Here is a tiny trained network, its code and every weight. The questions are about switching its units off for an input and a class, where a switched-off unit gives its printed mean instead of its output.

import numpy as np


def w(rows, s, z=0):
    codes = np.array(rows[::2]) - 128.0
    scale = np.full(codes.shape[1], s)
    scale[-1] = z or s
    return codes * scale


def f(y):
    return y / 2 * (1 + np.tanh(0.7978845608 * (y + 0.044715 * y**3)))


def log_softmax(a):
    a = a - a.max(-1, keepdims=True)
    return a - np.log(np.exp(a).sum(-1, keepdims=True))


def net(x, mask):
    res = np.array(x, float).reshape(1, 5) / 4 @ E
    y = f(res @ A[0][:, :-1].T + A[0][:, -1])
    res = res + np.where(mask, y, B[0][:, -1]) @ B[0][:, :-1]
    return log_softmax(res[-1] @ U[:, :-1].T + U[:, -1])


A, B = {}, {}
E = w([
[118,8,112,188,175,150,103,174,53],'x0',
[182,159,161,121,241,228,216,141,103],'x1',
[86,81,237,148,119,145,145,149,223],'x2',
[123,139,111,45,138,173,95,47,141],'x3',
[98,201,88,216,63,153,111,100,169],'x4',
],0.013)
A[0] = w([
[136,93,132,123,110,90,99,148,130,2],'neuron 0',
[70,76,154,164,112,154,127,160,123,33],'neuron 1',
[95,39,144,165,120,141,108,127,129,144],'neuron 2',
[105,76,151,83,166,100,107,153,82,143],'neuron 3',
[127,110,178,68,150,161,128,79,133,64],'neuron 4',
[119,136,101,122,119,197,110,72,76,128],'neuron 5',
[140,92,192,33,174,157,127,41,133,159],'neuron 6',
[226,104,118,77,235,145,194,166,44,72],'neuron 7',
[132,159,48,55,72,112,52,94,133,87],'neuron 8',
[183,51,130,128,131,71,113,170,40,48],'neuron 9',
[184,158,119,109,166,185,159,190,166,132],'neuron 10',
[131,154,227,89,123,134,154,133,254,97],'neuron 11',
],0.013,0.0048)
B[0] = w([
[99,138,151,143,110,101,118,135,176,152],'neuron 0',
[108,102,109,147,102,109,105,165,130,173],'neuron 1',
[126,53,103,123,125,150,91,127,135,192],'neuron 2',
[145,64,158,137,116,156,125,220,129,189],'neuron 3',
[148,152,113,152,91,179,172,183,109,176],'neuron 4',
[129,200,139,143,153,150,100,117,83,170],'neuron 5',
[147,147,128,121,122,206,160,214,111,218],'neuron 6',
[248,174,106,131,177,118,73,126,92,255],'neuron 7',
[98,92,31,115,126,63,112,75,95,228],'neuron 8',
[94,118,131,108,127,69,193,215,163,206],'neuron 9',
[99,108,140,160,176,182,70,115,125,194],'neuron 10',
[44,215,169,74,192,149,180,134,144,238],'neuron 11',
],0.013,0.022)
U = w([
[144,138,121,168,82,183,119,90,114,159],'0',
[171,107,170,132,124,128,160,204,157,55],'1',
[89,88,103,72,61,132,108,112,132,2],'2',
[170,152,153,135,196,171,104,180,84,215],'3',
[34,181,190,113,146,147,146,130,209,98],'4',
[94,10,150,151,121,131,84,184,179,134],'5',
[132,132,104,137,124,66,56,11,119,127],'6',
[60,112,94,78,129,78,117,132,120,167],'7',
],0.014,0.0063)

Each question gives the input, the list of numbers given to net, and the class t.
The units are the neurons (one row each of A and B). Each row of codes is followed by its name. A weight is (code - 128) times the scale printed after its matrix; where a second scale follows, it is the last column's (A, B and U).
mask holds one flag per neuron, in row order. A switched-off neuron (its flag False) gives its mean, the last column of its row in B, instead of its output. The means were averaged over made-up inputs and are rounded, as every weight is.
A unit's drop is (log p(t) with every unit on - log p(t) with that unit switched off) / (log p(t) with every unit on - log p(t) with every unit switched off).
The circuit of an input: a set's keep is (log p(t) with only the set's units on - log p(t) with every unit switched off) / (log p(t) with every unit on - log p(t) with every unit switched off). Starting from all 12 units, units are removed one at a time, each time the one whose removal leaves the highest keep (on an exact tie, the one counted first), for as long as the keep stays at least 0.8.
units of the circuit, in order: the units of the circuit, biggest drop first
most important unit: the unit with the biggest drop
top k neurons: the k neurons with the biggest drops, biggest first
drop of u: that unit's drop, to one decimal
input [2,4,-2,7,7], class 0: most important unit	neuron 7
input [2,-4,-4,-7,-5], class 1: top 2 neurons	[neuron 8; neuron 9]
input [1,-2,2,0,3], class 5: top 4 neurons	[neuron 11; neuron 7; neuron 8; neuron 5]
input [6,0,-1,-6,-5], class 5: top 3 neurons	[neuron 2; neuron 11; neuron 6]
input [-7,-4,-1,-8,2], class 4: top 2 neurons	[neuron 7; neuron 2]
input [-3,-7,-1,-3,-2], class 6: top 4 neurons	[neuron 11; neuron 6; neuron 9; neuron 3]
input [1,-2,-4,0,-5], class 1: units of the circuit, in order	[neuron 9; neuron 10]
input [7,-1,-4,0,-4], class 1: top 3 neurons	[neuron 9; neuron 7; neuron 3]
input [3,-3,7,4,-7], class 1: top 4 neurons	[neuron 6; neuron 4; neuron 8; neuron 10]
input [6,-7,-4,-2,6], class 7: top 3 neurons	[neuron 8; neuron 3; neuron 7]
input [5,4,8,5,8], class 4: top 2 neurons	[neuron 7; neuron 11]
input [4,2,-2,-5,7], class 5: top 2 neurons	[neuron 7; neuron 11]
input [-4,0,-1,-4,5], class 4: top 2 neurons	[neuron 7; neuron 8]
input [-4,2,6,4,-2], class 4: top neuron	[neuron 11]
input [2,-1,-4,-2,-3], class 1: top 2 neurons	[neuron 9; neuron 10]
input [8,-5,-8,8,4], class 6: drop of neuron 5	0.2
input [-2,4,1,-8,5], class 4: drop of neuron 7	0.8
input [3,-4,5,8,-8], class 1: drop of neuron 4	0.3
